Below is a small trained network, with its code and all its weights. Each question gives an input and a target symbol and asks what happens when units are switched off, that is, made to give their printed mean instead of their output.

import numpy as np


def w(rows, s, z=0):
    codes = np.array(rows[::2]) - 128.0
    scale = np.full(codes.shape[1], s)
    scale[-1] = z or s
    return codes * scale


def norm(h):
    return h / np.sqrt((h * h).mean(-1, keepdims=True) + 1e-5)


def f(y):
    return np.maximum(y, 0)


def softmax(a):
    e = np.exp(a - a.max(-1, keepdims=True))
    return e / e.sum(-1, keepdims=True)


def log_softmax(a):
    a = a - a.max(-1, keepdims=True)
    return a - np.log(np.exp(a).sum(-1, keepdims=True))


def net(x, mask):
    ids = ['αβδεθλξπστφψ'.index(c) for c in x.split()]
    T = len(ids)
    res = E[ids] + P[:T]
    u = 0
    for l in range(2):
        q, k, v = (norm(res) @ M[l].T for M in (Q, K, V))
        z = softmax(np.where(np.tri(T) > 0, q @ k.T / 4**0.5, -1e9)) @ v
        res = res + np.where(mask[u], z, O[l][:, -1]) @ O[l][:, :-1]
        u += 1
        y = f(norm(res) @ A[l][:, :-1].T + A[l][:, -1])
        res = res + np.where(mask[u : u + 16], y, B[l][:, -1]) @ B[l][:, :-1]
        u += 16
    return log_softmax(norm(res)[-1] @ U[:, :-1].T + U[:, -1])


Q, K, V, O, A, B = {}, {}, {}, {}, {}, {}
E = w([
[166,195,96],'α',
[78,127,171],'β',
[163,40,157],'δ',
[158,195,96],'ε',
[154,7,160],'θ',
[156,197,96],'λ',
[78,126,171],'ξ',
[181,137,111],'π',
[92,168,164],'σ',
[113,173,142],'τ',
[77,127,171],'φ',
[77,129,172],'ψ',
],0.018)
P = w([
[147,163,194],'0',
[102,197,182],'1',
[93,123,100],'2',
[200,173,212],'3',
[218,87,59],'4',
[91,106,83],'5',
[192,162,223],'6',
[209,84,46],'7',
[68,95,58],'8',
[189,140,249],'9',
[59,198,141],'10',
],0.014)
Q[0] = w([
[103,164,21],'0.h1',
[152,117,187],'0.h1',
[84,174,2],'0.h1',
[128,141,98],'0.h1',
],0.04)
K[0] = w([
[191,182,233],'0.h1',
[85,109,59],'0.h1',
[222,193,254],'0.h1',
[138,146,153],'0.h1',
],0.028)
V[0] = w([
[107,183,143],'0.h1',
[2,197,50],'0.h1',
[93,211,150],'0.h1',
[179,186,209],'0.h1',
],0.0045)
O[0] = w([
[91,109,124,119],'0.h1',
[77,158,1,3],'0.h1',
[78,106,111,112],'0.h1',
[88,63,221,200],'0.h1',
],0.0066,0.0024)
A[0] = w([
[46,146,130,109],'0.n1',
[173,209,59,139],'0.n2',
[76,141,95,152],'0.n3',
[99,166,170,51],'0.n4',
[134,78,169,91],'0.n5',
[93,158,134,15],'0.n6',
[95,159,105,94],'0.n7',
[63,217,139,71],'0.n8',
[184,101,62,3],'0.n9',
[113,216,93,156],'0.n10',
[223,150,55,145],'0.n11',
[170,189,122,85],'0.n12',
[229,62,70,118],'0.n13',
[209,109,92,158],'0.n14',
[151,20,118,133],'0.n15',
[247,123,59,50],'0.n16',
],0.013,0.0061)
B[0] = w([
[87,125,177,150],'0.n1',
[104,178,92,183],'0.n2',
[159,115,159,144],'0.n3',
[124,101,196,149],'0.n4',
[146,166,90,176],'0.n5',
[148,122,184,129],'0.n6',
[132,113,185,135],'0.n7',
[105,163,215,166],'0.n8',
[193,134,111,149],'0.n9',
[125,101,136,172],'0.n10',
[115,102,208,214],'0.n11',
[150,77,120,166],'0.n12',
[98,166,88,253],'0.n13',
[125,148,50,231],'0.n14',
[113,95,254,237],'0.n15',
[132,118,245,205],'0.n16',
],0.033,0.0082)
Q[1] = w([
[165,91,140],'1.h1',
[253,157,150],'1.h1',
[91,212,125],'1.h1',
[140,133,93],'1.h1',
],0.039)
K[1] = w([
[144,94,183],'1.h1',
[64,119,255],'1.h1',
[70,160,60],'1.h1',
[134,212,127],'1.h1',
],0.033)
V[1] = w([
[70,52,92],'1.h1',
[100,106,57],'1.h1',
[1,20,79],'1.h1',
[116,245,86],'1.h1',
],0.0099)
O[1] = w([
[117,93,170,58],'1.h1',
[124,44,91,2],'1.h1',
[96,66,197,32],'1.h1',
[118,42,4,64],'1.h1',
],0.018,0.0077)
A[1] = w([
[171,123,117,107],'1.n1',
[151,89,127,188],'1.n2',
[1,173,111,132],'1.n3',
[140,105,125,68],'1.n4',
[62,92,156,173],'1.n5',
[74,142,122,136],'1.n6',
[50,171,124,169],'1.n7',
[63,95,183,79],'1.n8',
[121,112,111,56],'1.n9',
[180,123,115,84],'1.n10',
[126,116,116,129],'1.n11',
[32,127,130,147],'1.n12',
[48,83,153,3],'1.n13',
[137,113,118,52],'1.n14',
[161,68,189,159],'1.n15',
[145,125,109,66],'1.n16',
],0.035,0.0029)
B[1] = w([
[148,146,169,131],'1.n1',
[108,98,128,128],'1.n2',
[26,55,120,204],'1.n3',
[145,111,140,128],'1.n4',
[205,129,141,177],'1.n5',
[79,123,138,156],'1.n6',
[196,154,31,229],'1.n7',
[105,197,254,247],'1.n8',
[140,124,124,128],'1.n9',
[153,151,174,132],'1.n10',
[130,127,121,128],'1.n11',
[43,97,168,167],'1.n12',
[204,138,219,147],'1.n13',
[133,137,111,128],'1.n14',
[123,30,17,221],'1.n15',
[130,132,148,131],'1.n16',
],0.058,0.014)
U = w([
[107,201,138,86],'α',
[117,124,145,82],'β',
[180,79,115,254],'δ',
[68,183,138,117],'ε',
[173,5,163,82],'θ',
[68,168,130,87],'λ',
[117,124,148,89],'ξ',
[225,200,153,140],'π',
[63,96,69,214],'σ',
[107,131,134,95],'τ',
[111,124,157,97],'φ',
[112,120,153,98],'ψ',
],0.021,0.0089)

Each question gives the input, a string of symbols that net reads in full, and the target symbol t.
The units are the heads (4 rows each of Q, K, V and O) and the neurons (one row each of A and B). Each row of codes is followed by its name. A weight is (code - 128) times the scale printed after its matrix; where a second scale follows, it is the last column's (O, A, B and U).
mask holds one flag per unit, layer by layer, with each layer's heads first. A switched-off unit (its flag False) gives its mean, the last column of its rows in O or B, instead of its output. The means were averaged over made-up inputs and are rounded, as every weight is.
A unit's drop is (log p(t) with every unit on - log p(t) with that unit switched off) / (log p(t) with every unit on - log p(t) with every unit switched off).
The circuit of an input: a set's keep is (log p(t) with only the set's units on - log p(t) with every unit switched off) / (log p(t) with every unit on - log p(t) with every unit switched off). Starting from the 12 units with the biggest drops (on a tie, the unit counted first), units are removed one at a time, each time the one whose removal leaves the highest keep (on an exact tie, the one counted first), for as long as the keep stays at least 0.8.
circuit, biggest first: the units of the circuit, biggest drop first
k most important neurons: the k neurons with the biggest drops, biggest first
top k neurons in layer l: the k neurons of layer l with the biggest drops, biggest first
input ε π θ ε, target θ: circuit, biggest first	[0.n13 1.n15]
input δ θ π π ε θ π θ θ ε, target θ: top 3 neurons in layer 0	[0.n13 0.n12 0.n11]
input δ π δ θ θ ε ε θ π ξ, target π: circuit, biggest first	[1.n3 0.n13]
input θ δ π π ξ π π δ θ δ, target θ: 3 most important neurons	[0.n15 0.n2 1.n15]
input ξ δ δ π δ π α, target π: circuit, biggest first	[1.n3]
input π θ θ π, target θ: circuit, biggest first	[1.h1 1.n15]
input σ δ δ ε θ π δ, target π: 2 most important neurons	[1.n3 0.n2]
input π θ δ π π θ θ π λ, target σ: 3 most important neurons	[0.n15 0.n2 0.n16]
input θ δ π δ τ π π ε π λ, target π: top 2 neurons in layer 1	[1.n3 1.n15]
input φ π φ π θ δ δ δ π β, target π: top 3 neurons in layer 0	[0.n13 0.n14 0.n2]
input δ π β α θ π ξ, target π: top 2 neurons in layer 0	[0.n13 0.n9]
input π λ ε, target σ: 4 most important neurons	[0.n2 0.n15 0.n16 0.n11]
input α π π ψ, target π: top 4 neurons in layer 0	[0.n13 0.n14 0.n15 0.n2]
input δ π φ ε σ θ ψ, target θ: top 3 neurons in layer 0	[0.n13 0.n2 0.n14]
input π π θ π θ π ψ π ξ, target σ: 3 most important neurons	[0.n15 0.n16 0.n11]
input π π δ θ π π α π θ β, target θ: top 3 neurons in layer 1	[1.n15 1.n7 1.n3]
input π λ θ, target σ: top 4 neurons in layer 0	[0.n13 0.n16 0.n15 0.n11]
input π δ σ θ π φ α θ θ σ, target θ: 3 most important neurons	[1.n15 0.n13 1.n7]
input π π σ ψ π θ θ, target θ: circuit, biggest first	[1.n15 1.n7 1.n3]
input π δ θ δ φ θ ε π δ δ, target δ: circuit, biggest first	[1.n3 1.n15]
input ξ π σ σ π σ ψ φ δ π, target δ: circuit, biggest first	[1.n8 1.n3 0.n15]
